Below are the code and all the weights of a small trained network. Each question names an input and a target symbol and asks about switching units off, where a switched-off unit gives its printed mean instead of its output.

import numpy as np


def w(rows, s, z=0):
    codes = np.array(rows[::2]) - 128.0
    scale = np.full(codes.shape[1], s)
    scale[-1] = z or s
    return codes * scale


def f(y):
    return y / 2 * (1 + np.tanh(0.7978845608 * (y + 0.044715 * y**3)))


def softmax(a):
    e = np.exp(a - a.max(-1, keepdims=True))
    return e / e.sum(-1, keepdims=True)


def log_softmax(a):
    a = a - a.max(-1, keepdims=True)
    return a - np.log(np.exp(a).sum(-1, keepdims=True))


def net(x, mask):
    ids = ['ΓΔΨΩαβεηθμστφ'.index(c) for c in x.split()]
    T = len(ids)
    res = E[ids] + P[:T]
    u = 0
    for l in range(3):
        q, k, v = (res @ M[l].T for M in (Q, K, V))
        z = softmax(np.where(np.tri(T) > 0, q @ k.T / 4**0.5, -1e9)) @ v
        res = res + np.where(mask[u], z, O[l][:, -1]) @ O[l][:, :-1]
        u += 1
        y = f(res @ A[l][:, :-1].T + A[l][:, -1])
        res = res + np.where(mask[u : u + 8], y, B[l][:, -1]) @ B[l][:, :-1]
        u += 8
    return log_softmax(res[-1] @ U[:, :-1].T + U[:, -1])


Q, K, V, O, A, B = {}, {}, {}, {}, {}, {}
E = w([
[106,133,93,88,146,196,186,88,152],'Γ',
[58,90,121,84,157,209,182,147,161],'Δ',
[81,99,91,7,178,140,179,88,139],'Ψ',
[114,203,113,170,134,145,203,74,123],'Ω',
[60,139,106,117,189,127,108,144,106],'α',
[74,114,175,172,190,142,117,161,97],'β',
[115,61,195,117,183,92,116,130,64],'ε',
[142,73,111,91,158,70,87,145,120],'η',
[150,117,107,167,146,65,180,140,169],'θ',
[159,96,104,78,129,150,91,192,94],'μ',
[248,95,149,145,124,126,161,118,101],'σ',
[156,167,178,143,113,199,126,134,46],'τ',
[108,170,150,140,175,61,193,62,145],'φ',
],0.019)
P = w([
[130,47,75,185,160,168,126,90,84],'0',
[159,133,128,120,161,141,137,173,115],'1',
[188,94,149,134,211,178,67,111,196],'2',
[150,177,148,71,121,98,145,224,118],'3',
[207,121,193,119,210,149,28,126,246],'4',
[140,205,197,55,97,79,149,233,156],'5',
],0.013)
Q[0] = w([
[135,151,176,63,221,113,175,148,130],'0.h1',
[2,116,132,151,141,183,157,13,158],'0.h1',
[145,121,82,182,162,142,113,139,41],'0.h1',
[93,94,121,167,106,103,61,72,161],'0.h1',
],0.0097)
K[0] = w([
[122,183,207,148,35,32,14,154,211],'0.h1',
[2,135,123,86,196,79,167,25,118],'0.h1',
[160,25,120,195,151,166,105,82,93],'0.h1',
[66,65,57,102,103,195,205,104,176],'0.h1',
],0.0092)
V[0] = w([
[125,130,219,150,139,199,175,153,179],'0.h1',
[118,113,155,47,118,40,118,87,165],'0.h1',
[180,92,208,214,163,76,178,167,96],'0.h1',
[156,186,193,119,68,147,200,2,101],'0.h1',
],0.0052)
O[0] = w([
[155,188,90,208,2,55,128,108,129,189],'0.h1',
[188,171,83,128,234,93,100,178,94,93],'0.h1',
[110,149,89,158,109,64,100,78,70,253],'0.h1',
[166,134,99,19,129,112,92,56,132,37],'0.h1',
],0.0078,0.0042)
A[0] = w([
[152,179,228,82,149,150,174,126,110,214],'0.n1',
[174,205,85,198,104,164,184,77,157,68],'0.n2',
[2,147,78,66,69,92,118,129,175,91],'0.n3',
[91,109,42,108,110,97,95,115,134,253],'0.n4',
[107,144,80,173,50,110,145,157,208,124],'0.n5',
[162,147,86,78,121,154,206,167,177,65],'0.n6',
[60,140,205,109,93,135,103,121,198,9],'0.n7',
[106,110,164,97,108,204,90,181,112,81],'0.n8',
],0.0075,0.0041)
B[0] = w([
[164,187,101,185,189,177,44,220,158,255],'0.n1',
[47,44,103,142,195,121,58,169,111,171],'0.n2',
[174,236,120,253,98,197,197,110,114,162],'0.n3',
[163,70,216,240,154,160,187,112,102,172],'0.n4',
[123,110,175,66,126,180,254,214,146,150],'0.n5',
[53,147,94,211,113,85,91,145,151,172],'0.n6',
[144,232,47,126,115,109,74,67,88,124],'0.n7',
[163,94,107,93,92,14,60,55,105,177],'0.n8',
],0.0068,0.0045)
Q[1] = w([
[113,104,220,144,144,177,108,31,247],'1.h1',
[125,32,190,169,170,144,98,116,182],'1.h1',
[158,106,168,138,171,140,105,99,50],'1.h1',
[181,108,126,71,72,149,118,81,161],'1.h1',
],0.012)
K[1] = w([
[34,21,108,164,103,235,200,142,33],'1.h1',
[104,6,33,124,112,228,195,38,25],'1.h1',
[141,89,73,167,87,59,174,87,171],'1.h1',
[11,134,72,189,185,254,183,91,173],'1.h1',
],0.008)
V[1] = w([
[246,150,47,42,163,166,181,132,174],'1.h1',
[213,48,126,115,5,205,121,232,140],'1.h1',
[109,130,2,138,125,218,105,141,172],'1.h1',
[7,207,65,212,102,116,155,135,158],'1.h1',
],0.0067)
O[1] = w([
[61,59,132,158,8,42,37,160,157,1],'1.h1',
[229,34,242,173,80,240,194,185,125,95],'1.h1',
[100,97,255,149,101,34,37,90,205,101],'1.h1',
[89,199,187,178,165,61,125,62,162,121],'1.h1',
],0.0085,0.0072)
A[1] = w([
[66,110,138,174,59,152,113,49,133,58],'1.n1',
[152,81,136,28,160,133,18,141,74,93],'1.n2',
[172,64,164,71,74,119,132,180,174,34],'1.n3',
[94,92,41,89,124,50,135,121,132,2],'1.n4',
[90,170,158,204,90,128,182,111,110,112],'1.n5',
[119,195,110,202,98,210,60,132,94,126],'1.n6',
[139,59,96,53,120,41,254,112,237,146],'1.n7',
[143,148,97,124,115,130,118,191,40,147],'1.n8',
],0.0065,0.0038)
B[1] = w([
[172,109,93,77,153,38,62,51,107,135],'1.n1',
[68,181,93,147,102,166,139,116,187,183],'1.n2',
[105,195,97,150,147,173,190,113,147,183],'1.n3',
[131,158,168,164,43,167,141,100,71,175],'1.n4',
[139,160,130,85,164,123,193,99,151,177],'1.n5',
[147,118,139,2,144,67,113,101,167,201],'1.n6',
[123,179,99,223,134,167,67,137,119,151],'1.n7',
[203,91,192,108,140,63,165,75,126,255],'1.n8',
],0.0081,0.0067)
Q[2] = w([
[180,179,178,135,4,69,248,237,75],'2.h1',
[165,150,31,175,147,88,95,107,111],'2.h1',
[91,106,153,70,212,86,196,219,140],'2.h1',
[207,94,110,224,153,255,54,31,136],'2.h1',
],0.0085)
K[2] = w([
[233,218,127,104,81,131,59,141,141],'2.h1',
[97,154,114,162,127,127,154,87,87],'2.h1',
[228,153,88,183,112,103,130,172,161],'2.h1',
[88,1,135,83,128,164,155,14,91],'2.h1',
],0.0092)
V[2] = w([
[157,76,108,243,126,82,151,92,201],'2.h1',
[13,195,140,195,161,172,177,254,135],'2.h1',
[125,7,121,53,212,95,46,230,158],'2.h1',
[103,117,224,39,117,159,79,84,148],'2.h1',
],0.0069)
O[2] = w([
[133,71,94,138,94,41,193,162,189,129],'2.h1',
[46,56,157,173,236,148,108,91,117,134],'2.h1',
[186,65,50,123,197,153,87,132,157,4],'2.h1',
[199,167,122,250,117,148,119,73,137,70],'2.h1',
],0.012)
A[2] = w([
[77,166,65,120,102,109,84,108,40,2],'2.n1',
[99,64,130,205,203,143,1,25,208,140],'2.n2',
[176,116,72,227,168,125,184,158,195,135],'2.n3',
[247,9,88,149,165,175,83,190,164,104],'2.n4',
[60,109,178,234,86,91,85,173,250,135],'2.n5',
[109,198,54,47,150,178,111,142,170,145],'2.n6',
[124,62,54,216,87,64,4,101,172,91],'2.n7',
[113,177,199,126,98,129,209,105,143,143],'2.n8',
],0.0069,0.0082)
B[2] = w([
[152,60,191,121,119,176,96,241,159,159],'2.n1',
[134,96,90,234,51,135,197,202,126,179],'2.n2',
[136,136,193,59,149,126,104,88,66,167],'2.n3',
[113,209,161,118,144,100,69,193,169,163],'2.n4',
[148,72,83,79,101,161,120,75,70,179],'2.n5',
[155,65,148,178,113,75,147,105,50,180],'2.n6',
[62,148,129,5,171,254,141,94,152,140],'2.n7',
[193,88,80,143,155,127,19,116,164,250],'2.n8',
],0.0084,0.022)
U = w([
[154,154,130,75,123,154,132,101,122,114],'Γ',
[196,61,162,133,119,130,104,99,103,70],'Δ',
[147,120,76,120,113,181,99,134,84,115],'Ψ',
[138,177,36,134,118,81,96,93,106,254],'Ω',
[149,140,138,196,111,123,162,141,90,243],'α',
[138,174,156,134,162,152,127,81,105,167],'β',
[167,144,101,97,138,141,138,118,9,66],'ε',
[188,113,66,121,172,128,63,155,104,45],'η',
[126,113,148,85,141,76,177,114,133,154],'θ',
[175,119,253,113,128,197,182,155,137,49],'μ',
[170,137,139,113,71,113,188,166,116,151],'σ',
[199,175,131,154,111,183,122,124,72,109],'τ',
[126,145,159,129,83,124,90,132,46,131],'φ',
],0.0055,0.0046)

Each question gives the input, a string of symbols that net reads in full, and the target symbol t.
The units are the heads (4 rows each of Q, K, V and O) and the neurons (one row each of A and B). Each row of codes is followed by its name. A weight is (code - 128) times the scale printed after its matrix; where a second scale follows, it is the last column's (O, A, B and U).
mask holds one flag per unit, layer by layer, with each layer's heads first. A switched-off unit (its flag False) gives its mean, the last column of its rows in O or B, instead of its output. The means were averaged over made-up inputs and are rounded, as every weight is.
A unit's drop is (log p(t) with every unit on - log p(t) with that unit switched off) / (log p(t) with every unit on - log p(t) with every unit switched off).
The circuit of an input: a set's keep is (log p(t) with only the set's units on - log p(t) with every unit switched off) / (log p(t) with every unit on - log p(t) with every unit switched off). Starting from the 12 units with the biggest drops (on a tie, the unit counted first), units are removed one at a time, each time the one whose removal leaves the highest keep (on an exact tie, the one counted first), for as long as the keep stays at least 0.8.
units of the circuit, in order: the units of the circuit, biggest drop first
most important unit: the unit with the biggest drop
k most important neurons: the k neurons with the biggest drops, biggest first
k most important neurons of layer l: the k neurons of layer l with the biggest drops, biggest first
input Γ α ε α β, target Γ: most important neuron => [2.n7]
input μ Δ Ψ Δ α Δ, target α: units of the circuit, in order => [2.h1, 2.n2, 1.h1, 0.n1]
input Ψ θ η μ ε, target Ψ: 2 most important neurons => [2.n7, 2.n5]
input Δ Δ ε Δ, target ε: units of the circuit, in order => [1.h1, 2.h1, 2.n6]
input α Γ θ α Ψ, target α: units of the circuit, in order => [2.n2, 2.h1, 0.h1, 1.h1]
input Δ τ σ τ τ φ, target φ: units of the circuit, in order => [0.h1, 1.h1, 1.n4, 2.h1]
input β σ τ φ σ, target β: units of the circuit, in order => [1.h1, 0.h1, 2.h1]
input ε σ φ η ε Ω, target η: units of the circuit, in order => [0.n2, 2.h1, 1.h1]
input Δ β ε σ, target σ: units of the circuit, in order => [2.h1, 1.h1, 1.n8]
input ε ε α β β α, target β: units of the circuit, in order => [2.h1, 1.h1]
input Γ τ φ τ ε, target Γ: 2 most important neurons => [2.n7, 1.n1]
input Δ θ α β, target θ: 2 most important neurons => [1.n7, 1.n6]
input α φ η Γ τ, target α: units of the circuit, in order => [2.h1, 2.n2, 0.h1, 1.h1]
input β β φ Δ, target φ: units of the circuit, in order => [1.h1, 0.h1, 1.n4, 2.h1]
input Δ η Γ, target Δ: most important unit => 1.h1
input α Ψ ε α Δ, target α: units of the circuit, in order => [2.n2, 2.h1, 0.h1, 1.h1]
input φ ε η, target φ: 2 most important neurons => [1.n4, 2.n1]
input Δ τ α ε μ ε, target μ: units of the circuit, in order => [1.h1, 0.n8]
input β τ Ψ σ μ Δ, target σ: units of the circuit, in order => [1.h1, 2.h1, 1.n8]
input Ω Ψ θ α, target θ: most important unit => 2.h1
input Δ ε τ, target Δ: units of the circuit, in order => [1.h1, 2.h1, 2.n5]
input σ β Ψ Γ τ Δ, target τ: units of the circuit, in order => [2.h1, 1.n6]
input σ φ Ω θ, target φ: 3 most important neurons => [1.n4, 0.n1, 2.n1]
input Γ Γ θ, target Γ: 2 most important neurons of layer 1 => [1.n1, 1.n7]
input Δ α η μ, target μ: 3 most important neurons => [0.n8, 1.n3, 2.n8]
input τ η μ τ, target τ: 2 most important neurons of layer 1 => [1.n6, 1.n8]
input Γ Ω φ Δ σ σ, target σ: most important unit => 0.h1
input Δ Δ Δ, target Δ: 2 most important neurons of layer 2 => [2.n5, 2.n8]
input Ω σ θ Δ θ Ω, target θ: 2 most important neurons of layer 0 => [0.n2, 0.n5]
input Ψ ε φ φ θ, target Ψ: 3 most important neurons => [1.n7, 2.n7, 2.n5]
